Below are the code and all the weights of a small trained network. Each question names an input and a target symbol and asks about switching units off, where a switched-off unit gives its printed mean instead of its output.

import numpy as np


def w(rows, s, z=0):
    codes = np.array(rows[::2]) - 128.0
    scale = np.full(codes.shape[1], s)
    scale[-1] = z or s
    return codes * scale


def f(y):
    return y / 2 * (1 + np.tanh(0.7978845608 * (y + 0.044715 * y**3)))


def softmax(a):
    e = np.exp(a - a.max(-1, keepdims=True))
    return e / e.sum(-1, keepdims=True)


def log_softmax(a):
    a = a - a.max(-1, keepdims=True)
    return a - np.log(np.exp(a).sum(-1, keepdims=True))


def net(x, mask):
    ids = ['Θεζηλμψω'.index(c) for c in x.split()]
    T = len(ids)
    res = E[ids] + P[:T]
    u = 0
    for l in range(2):
        r = res
        for j in range(2):
            rows = slice(2 * j, 2 * j + 2)
            q, k, v = (r @ M[l][rows].T for M in (Q, K, V))
            z = softmax(np.where(np.tri(T) > 0, q @ k.T / 2**0.5, -1e9)) @ v
            o = O[l][rows]
            res = res + np.where(mask[u + j], z, o[:, -1]) @ o[:, :-1]
        u += 2
        y = f(res @ A[l][:, :-1].T + A[l][:, -1])
        res = res + np.where(mask[u : u + 4], y, B[l][:, -1]) @ B[l][:, :-1]
        u += 4
    return log_softmax(res[-1] @ U[:, :-1].T + U[:, -1])


Q, K, V, O, A, B = {}, {}, {}, {}, {}, {}
E = w([
[141,187,84,175,121,187,151,105,134],'Θ',
[162,117,73,125,150,167,103,83,188],'ε',
[149,82,103,254,154,112,83,149,77],'ζ',
[59,67,141,161,77,142,102,98,132],'η',
[58,152,70,124,135,61,113,48,84],'λ',
[160,81,57,135,106,103,190,163,93],'μ',
[148,142,176,150,97,47,170,130,202],'ψ',
[121,166,200,121,89,136,192,77,75],'ω',
],0.0066)
P = w([
[37,108,104,182,224,149,200,142,147],'0',
[82,115,124,194,180,141,186,105,150],'1',
[107,114,120,176,143,125,168,86,141],'2',
[137,119,117,162,110,110,145,82,132],'3',
[163,126,120,152,81,92,116,86,121],'4',
[183,137,131,126,48,80,94,78,108],'5',
[206,155,130,118,28,56,68,89,93],'6',
[227,151,130,113,3,49,50,69,87],'7',
],0.0042)
Q[0] = w([
[112,197,200,33,217,253,89,223,40],'L0H0',
[89,119,146,201,99,176,25,19,137],'L0H0',
[32,156,171,2,197,150,53,198,188],'L0H1',
[188,159,41,164,110,182,127,8,141],'L0H1',
],0.017)
K[0] = w([
[7,85,113,156,217,123,203,150,225],'L0H0',
[143,144,115,129,26,90,200,192,185],'L0H0',
[52,132,114,188,212,175,236,155,94],'L0H1',
[169,77,163,101,68,70,103,143,70],'L0H1',
],0.02)
V[0] = w([
[192,74,51,77,105,50,250,201,157],'L0H0',
[78,22,82,129,150,65,28,127,201],'L0H0',
[55,82,237,167,79,60,167,181,130],'L0H1',
[144,130,79,162,85,156,164,144,17],'L0H1',
],0.014)
O[0] = w([
[160,245,207,242,216,161,2,121,77,253],'L0H0',
[166,210,90,168,13,228,217,104,93,174],'L0H0',
[252,93,101,45,181,174,207,53,77,175],'L0H1',
[145,12,203,178,108,177,75,57,161,188],'L0H1',
],0.0062,0.0014)
A[0] = w([
[189,98,83,90,155,179,81,101,164,121],'L0N0',
[96,143,183,103,80,128,122,209,218,4],'L0N1',
[120,185,232,14,117,215,119,210,211,59],'L0N2',
[132,183,230,8,129,211,138,209,232,20],'L0N3',
],0.012,0.0044)
B[0] = w([
[204,115,114,123,137,152,114,76,132,251],'L0N0',
[161,195,123,93,212,160,135,128,95,85],'L0N1',
[122,125,99,103,170,115,142,154,68,37],'L0N2',
[115,157,67,127,159,91,102,213,10,45],'L0N3',
],0.012,0.0012)
Q[1] = w([
[98,139,138,99,153,133,119,152,64],'L1H0',
[134,164,188,141,103,81,162,80,151],'L1H0',
[177,132,76,210,106,4,118,32,182],'L1H1',
[103,71,122,107,119,172,81,163,122],'L1H1',
],0.032)
K[1] = w([
[105,124,132,133,171,201,147,172,185],'L1H0',
[170,132,87,84,74,134,34,172,114],'L1H0',
[170,163,250,71,84,43,160,139,94],'L1H1',
[106,114,86,97,177,172,95,133,72],'L1H1',
],0.025)
V[1] = w([
[173,40,100,189,114,124,142,240,59],'L1H0',
[58,144,135,103,113,77,125,49,33],'L1H0',
[56,84,133,114,119,180,105,100,22],'L1H1',
[128,147,253,70,92,114,151,124,108],'L1H1',
],0.017)
O[1] = w([
[135,151,155,108,126,145,66,1,137,90],'L1H0',
[150,72,177,136,123,216,182,163,123,117],'L1H0',
[141,108,133,197,107,77,158,114,218,2],'L1H1',
[113,133,88,132,182,96,210,110,114,194],'L1H1',
],0.0087,0.0073)
A[1] = w([
[136,239,101,207,38,183,176,108,80,165],'L1N0',
[30,101,186,142,58,165,76,136,132,173],'L1N1',
[138,55,116,56,210,99,131,152,165,2],'L1N2',
[180,191,110,98,130,151,80,215,246,131],'L1N3',
],0.011,0.0061)
B[1] = w([
[140,226,71,229,39,168,174,135,95,254],'L1N0',
[77,94,188,30,132,109,27,213,150,191],'L1N1',
[206,129,66,193,97,95,10,136,83,146],'L1N2',
[178,99,78,1,90,129,114,46,118,157],'L1N3',
],0.0077,0.0084)
U = w([
[127,50,139,78,210,71,130,136,146,255],'Θ',
[142,120,114,57,45,172,150,40,190,94],'ε',
[179,104,148,224,121,114,38,149,119,81],'ζ',
[139,65,200,146,87,210,206,167,155,61],'η',
[1,166,113,152,83,56,144,202,147,112],'λ',
[116,194,206,176,164,142,66,90,158,97],'μ',
[140,174,88,65,167,167,133,160,60,90],'ψ',
[165,135,85,160,182,110,209,101,112,209],'ω',
],0.0062,0.0051)

Each question gives the input, a string of symbols that net reads in full, and the target symbol t.
The units are the heads (2 rows each of Q, K, V and O) and the neurons (one row each of A and B). Each row of codes is followed by its name. A weight is (code - 128) times the scale printed after its matrix; where a second scale follows, it is the last column's (O, A, B and U).
mask holds one flag per unit, layer by layer, with each layer's heads first. A switched-off unit (its flag False) gives its mean, the last column of its rows in O or B, instead of its output. The means were averaged over made-up inputs and are rounded, as every weight is.
A unit's drop is (log p(t) with every unit on - log p(t) with that unit switched off) / (log p(t) with every unit on - log p(t) with every unit switched off).
The circuit of an input: a set's keep is (log p(t) with only the set's units on - log p(t) with every unit switched off) / (log p(t) with every unit on - log p(t) with every unit switched off). Starting from all 12 units, units are removed one at a time, each time the one whose removal leaves the highest keep (on an exact tie, the one counted first), for as long as the keep stays at least 0.8.
circuit, biggest first: the units of the circuit, biggest drop first
unit that matters most: the unit with the biggest drop
k most important neurons of layer l: the k neurons of layer l with the biggest drops, biggest first
which heads matter: for each layer, one digit per head in row order, 1 if its drop is at least 0.15 and else 0, layers parted by /
input ζ ε ε η ψ ε ω μ, target Θ: circuit, biggest first -> [L0H0; L1N0]
input μ ω ε ω, target λ: circuit, biggest first -> [L1H0; L0N0]
input ε η ω ε Θ ω Θ ψ, target Θ: which heads matter -> 10 / 00
input ζ η Θ, target ε: unit that matters most -> L1H1
input μ ψ ε ζ ζ λ ζ, target η: which heads matter -> 11 / 10
input ζ ε ζ Θ η, target Θ: circuit, biggest first -> [L1N0; L0H0]
input ψ ε ζ ε ε, target λ: which heads matter -> 11 / 00
input ε ζ ζ λ μ λ, target ζ: circuit, biggest first -> [L0H0; L1H1]
input ζ ε λ, target λ: which heads matter -> 01 / 01
input μ ε ε μ ω ω ε, target ζ: which heads matter -> 10 / 10
input ζ λ ω ω Θ η ζ ζ, target ε: circuit, biggest first -> [L1H0; L0H0]
input ω μ ζ μ λ, target μ: circuit, biggest first -> [L0H0; L1H0; L0N3]
input μ ε ω λ μ μ η Θ, target ω: circuit, biggest first -> [L1H1; L1N1]
input ε λ ψ, target η: 2 most important neurons of layer 0 -> [L0N3; L0N1]
input ε ζ η μ ψ ψ ψ, target ψ: circuit, biggest first -> [L0H1; L1H1]
input ψ μ ω ω λ ε ζ, target λ: which heads matter -> 01 / 00
input ε ψ Θ ε ψ η, target ψ: circuit, biggest first -> [L1H1; L0H1]
input ω ε Θ, target λ: unit that matters most -> L0H1
input η ω μ, target ζ: which heads matter -> 11 / 00
input ε ζ λ ε ζ, target λ: circuit, biggest first -> [L0H1; L0H0; L0N0]
input ε ζ λ ε, target η: which heads matter -> 00 / 10
input ζ Θ ψ ω λ ω μ η, target ω: circuit, biggest first -> [L1H1]
input ζ ω ε, target Θ: which heads matter -> 10 / 00
input λ Θ μ η, target ζ: circuit, biggest first -> [L0H0; L1H1]
input λ μ ε Θ ε ε η, target λ: which heads matter -> 00 / 00
input μ ζ ε ψ ζ μ μ Θ, target μ: which heads matter -> 11 / 10
input η ε ψ ζ ζ η, target ε: circuit, biggest first -> [L0H0; L1H0]
